Below is a small trained network, with its code and all its weights. Each question gives an input and a class and asks what happens when units are switched off, that is, made to give their printed mean instead of their output.

import numpy as np


def w(rows, s, z=0):
    codes = np.array(rows[::2]) - 128.0
    scale = np.full(codes.shape[1], s)
    scale[-1] = z or s
    return codes * scale


def norm(h):
    return h / np.sqrt((h * h).mean(-1, keepdims=True) + 1e-5)


def f(y):
    return np.maximum(y, 0)


def log_softmax(a):
    a = a - a.max(-1, keepdims=True)
    return a - np.log(np.exp(a).sum(-1, keepdims=True))


def net(x, mask):
    res = np.array(x, float).reshape(1, 5) / 4 @ E
    u = 0
    for l in range(2):
        y = f(norm(res) @ A[l][:, :-1].T + A[l][:, -1])
        res = res + np.where(mask[u : u + 12], y, B[l][:, -1]) @ B[l][:, :-1]
        u += 12
    return log_softmax(norm(res)[-1] @ U[:, :-1].T + U[:, -1])


A, B = {}, {}
E = w([
[122,83,219,90,135,39],'x0',
[233,135,255,171,104,201],'x1',
[100,190,172,146,158,110],'x2',
[118,147,141,132,138,123],'x3',
[118,139,131,11,38,166],'x4',
],0.0045)
A[0] = w([
[130,150,118,42,77,175,160],'L0N1',
[124,152,151,137,14,60,135],'L0N2',
[109,126,97,122,134,100,160],'L0N3',
[124,45,188,130,104,53,33],'L0N4',
[172,117,79,121,128,144,199],'L0N5',
[187,126,103,157,119,74,97],'L0N6',
[121,51,184,104,183,78,126],'L0N7',
[121,205,85,145,162,172,214],'L0N8',
[50,111,114,99,151,105,131],'L0N9',
[190,121,124,196,112,80,131],'L0N10',
[110,107,151,128,119,114,5],'L0N11',
[255,196,185,86,72,152,87],'L0N12',
],0.0089,0.0022)
B[0] = w([
[33,109,163,143,105,141,237],'L0N1',
[65,99,171,174,98,44,189],'L0N2',
[194,67,195,123,183,105,192],'L0N3',
[234,154,159,174,122,99,215],'L0N4',
[144,254,189,162,149,81,187],'L0N5',
[18,167,149,144,75,194,159],'L0N6',
[144,117,142,171,21,32,228],'L0N7',
[182,90,92,141,11,120,229],'L0N8',
[218,131,111,90,138,101,225],'L0N9',
[34,81,161,96,162,157,193],'L0N10',
[197,143,171,220,141,31,136],'L0N11',
[113,196,106,85,201,109,254],'L0N12',
],0.0047,0.0052)
A[1] = w([
[109,113,68,81,156,60,144],'L1N1',
[124,114,91,254,137,113,133],'L1N2',
[76,48,152,34,93,189,151],'L1N3',
[60,122,191,171,98,60,254],'L1N4',
[193,135,204,43,187,189,133],'L1N5',
[145,171,65,166,85,239,151],'L1N6',
[154,125,49,108,92,57,93],'L1N7',
[164,174,214,176,131,161,173],'L1N8',
[165,79,138,185,181,140,152],'L1N9',
[204,118,205,135,146,167,97],'L1N10',
[71,23,135,178,203,144,129],'L1N11',
[120,170,30,162,134,155,153],'L1N12',
],0.0083,0.0028)
B[1] = w([
[132,79,118,141,209,193,191],'L1N1',
[59,159,192,46,67,145,201],'L1N2',
[108,201,186,132,130,143,163],'L1N3',
[141,143,94,166,87,193,254],'L1N4',
[86,104,52,137,159,166,162],'L1N5',
[163,84,169,151,100,37,197],'L1N6',
[138,142,114,123,165,150,201],'L1N7',
[124,59,91,115,139,84,208],'L1N8',
[78,185,118,53,115,189,169],'L1N9',
[158,127,56,111,203,135,169],'L1N10',
[96,254,128,50,65,168,154],'L1N11',
[177,99,164,201,135,100,183],'L1N12',
],0.0073,0.008)
U = w([
[195,80,150,189,67,30,230],'0',
[68,190,147,77,67,193,2],'1',
[159,77,51,95,249,152,164],'2',
],0.014,0.00099)

Each question gives the input, the list of numbers given to net, and the class t.
The units are the neurons (one row each of A and B). Each row of codes is followed by its name. A weight is (code - 128) times the scale printed after its matrix; where a second scale follows, it is the last column's (A, B and U).
mask holds one flag per neuron, layer by layer. A switched-off neuron (its flag False) gives its mean, the last column of its row in B, instead of its output. The means were averaged over made-up inputs and are rounded, as every weight is.
A unit's drop is (log p(t) with every unit on - log p(t) with that unit switched off) / (log p(t) with every unit on - log p(t) with every unit switched off).
The circuit of an input: a set's keep is (log p(t) with only the set's units on - log p(t) with every unit switched off) / (log p(t) with every unit on - log p(t) with every unit switched off). Starting from the 12 units with the biggest drops (on a tie, the unit counted first), units are removed one at a time, each time the one whose removal leaves the highest keep (on an exact tie, the one counted first), for as long as the keep stays at least 0.8.
circuit, biggest first: the units of the circuit, biggest drop first
top k neurons: the k neurons with the biggest drops, biggest first
k most important neurons of layer l: the k neurons of layer l with the biggest drops, biggest first
drop of u: that unit's drop, to one decimal
input [-2,-7,1,-8,5], class 2: top 2 neurons	(L1N1, L1N2)
input [-8,-2,2,3,-8], class 0: circuit, biggest first	(L0N8)
input [-7,7,7,-6,5], class 0: circuit, biggest first	(L1N6, L1N9)
input [-8,-8,1,-2,6], class 0: circuit, biggest first	(L1N6, L1N12, L1N9)
input [-3,-3,-5,-7,0], class 0: top 3 neurons	(L0N12, L1N12, L1N6)
input [-4,-2,-8,8,-4], class 0: top 4 neurons	(L1N6, L1N12, L0N8, L0N5)
input [-1,3,6,-3,-3], class 1: 4 most important neurons of layer 0	(L0N9, L0N10, L0N4, L0N5)
input [-3,3,3,2,1], class 0: top 3 neurons	(L0N8, L0N3, L1N6)
input [0,7,-8,-8,-6], class 2: top 3 neurons	(L1N10, L0N1, L1N8)
input [-7,8,1,-8,5], class 2: top 3 neurons	(L0N12, L1N5, L0N7)
input [5,-8,5,-7,-8], class 1: 4 most important neurons of layer 1	(L1N11, L1N2, L1N8, L1N10)
input [-1,-5,0,4,-6], class 1: 2 most important neurons of layer 1	(L1N2, L1N11)
input [-3,-4,0,-1,-5], class 1: top 2 neurons	(L1N2, L0N12)
input [0,8,6,-6,-8], class 1: 3 most important neurons of layer 1	(L1N11, L1N9, L1N2)
input [6,7,-4,0,-6], class 2: 2 most important neurons of layer 1	(L1N10, L1N6)
input [5,-3,-1,-8,-6], class 1: 3 most important neurons of layer 0	(L0N10, L0N6, L0N8)
input [0,-1,2,7,-2], class 1: top neuron	(L0N12)
input [7,-1,0,3,-8], class 1: drop of L0N1	-0.1
input [2,4,6,0,-2], class 2: drop of L0N10	0.0
input [-8,3,2,-2,5], class 0: drop of L1N6	0.1
